Below are the code and all the weights of a small trained network. Each question names an input and a class and asks about switching units off, where a switched-off unit gives its printed mean instead of its output.

import numpy as np


def w(rows, s, z=0):
    codes = np.array(rows[::2]) - 128.0
    scale = np.full(codes.shape[1], s)
    scale[-1] = z or s
    return codes * scale


def f(y):
    return y / 2 * (1 + np.tanh(0.7978845608 * (y + 0.044715 * y**3)))


def log_softmax(a):
    a = a - a.max(-1, keepdims=True)
    return a - np.log(np.exp(a).sum(-1, keepdims=True))


def net(x, mask):
    res = np.array(x, float).reshape(1, 5) / 4 @ E
    y = f(res @ A[0][:, :-1].T + A[0][:, -1])
    res = res + np.where(mask, y, B[0][:, -1]) @ B[0][:, :-1]
    return log_softmax(res[-1] @ U[:, :-1].T + U[:, -1])


A, B = {}, {}
E = w([
[129,192,4,121,195,76,40],'x0',
[107,83,81,92,131,158,152],'x1',
[171,143,160,173,154,112,116],'x2',
[244,143,135,34,105,193,118],'x3',
[134,87,92,136,111,141,118],'x4',
],0.013)
A[0] = w([
[80,118,82,189,55,125,135,210],'N0',
[78,113,172,121,38,196,189,241],'N1',
[31,118,119,186,172,100,159,255],'N2',
[201,181,112,107,132,139,50,103],'N3',
[143,174,54,115,192,58,124,151],'N4',
[191,52,169,162,54,154,254,221],'N5',
[158,190,63,82,138,113,74,116],'N6',
[63,166,158,238,136,113,127,185],'N7',
[225,174,144,33,88,216,83,198],'N8',
[121,223,11,144,187,104,83,156],'N9',
[128,153,64,82,142,122,86,127],'N10',
[74,68,174,215,156,119,204,201],'N11',
[88,161,13,196,176,52,150,119],'N12',
[84,99,95,234,166,68,124,171],'N13',
[146,182,64,79,198,73,68,166],'N14',
[205,118,78,49,63,129,165,150],'N15',
[233,119,177,126,24,155,207,180],'N16',
],0.0091,0.0066)
B[0] = w([
[62,127,110,145,112,133,155,180],'N0',
[92,173,186,168,118,138,126,234],'N1',
[11,116,121,175,43,101,179,218],'N2',
[144,111,73,81,125,168,113,178],'N3',
[139,76,98,66,90,104,97,190],'N4',
[99,163,157,139,174,129,97,250],'N5',
[130,108,78,124,72,150,100,184],'N6',
[80,133,107,130,81,116,158,199],'N7',
[172,155,161,77,214,164,58,246],'N8',
[137,108,129,67,103,100,130,219],'N9',
[163,89,92,88,89,125,126,174],'N10',
[79,173,100,185,113,183,180,215],'N11',
[104,90,141,68,116,63,81,203],'N12',
[122,86,163,140,55,111,171,203],'N13',
[149,99,104,89,79,126,134,205],'N14',
[155,156,171,112,136,160,94,204],'N15',
[132,166,204,133,192,108,92,230],'N16',
],0.012,0.018)
U = w([
[64,180,88,249,109,144,220,251],'0',
[141,160,158,120,196,102,131,139],'1',
[74,25,102,88,102,11,158,76],'2',
[224,85,61,54,126,117,129,62],'3',
],0.012,0.0019)

Each question gives the input, the list of numbers given to net, and the class t.
The units are the neurons (one row each of A and B). Each row of codes is followed by its name. A weight is (code - 128) times the scale printed after its matrix; where a second scale follows, it is the last column's (A, B and U).
mask holds one flag per neuron, in row order. A switched-off neuron (its flag False) gives its mean, the last column of its row in B, instead of its output. The means were averaged over made-up inputs and are rounded, as every weight is.
A unit's drop is (log p(t) with every unit on - log p(t) with that unit switched off) / (log p(t) with every unit on - log p(t) with every unit switched off).
unit that matters most: the unit with the biggest drop
top k neurons: the k neurons with the biggest drops, biggest first
drop of u: that unit's drop, to one decimal
input [2,-2,7,0,-1], class 2: top 2 neurons : N8; N15
input [6,-5,0,1,8], class 3: unit that matters most : N2
input [-6,0,3,1,6], class 1: top 2 neurons : N2; N16
input [1,-7,5,-7,-3], class 2: top 3 neurons : N12; N1; N13
input [0,2,8,0,1], class 0: top 3 neurons : N8; N12; N9
input [8,2,5,1,-7], class 3: top 2 neurons : N2; N3
input [4,-6,-4,0,-7], class 2: top 2 neurons : N8; N15
input [1,4,2,6,-4], class 3: drop of N5 : 0.1
input [-2,-4,3,-4,1], class 0: drop of N15 : 0.0
input [1,0,5,7,-7], class 3: drop of N5 : 0.1
input [-6,7,-4,1,6], class 1: drop of N16 : 0.2
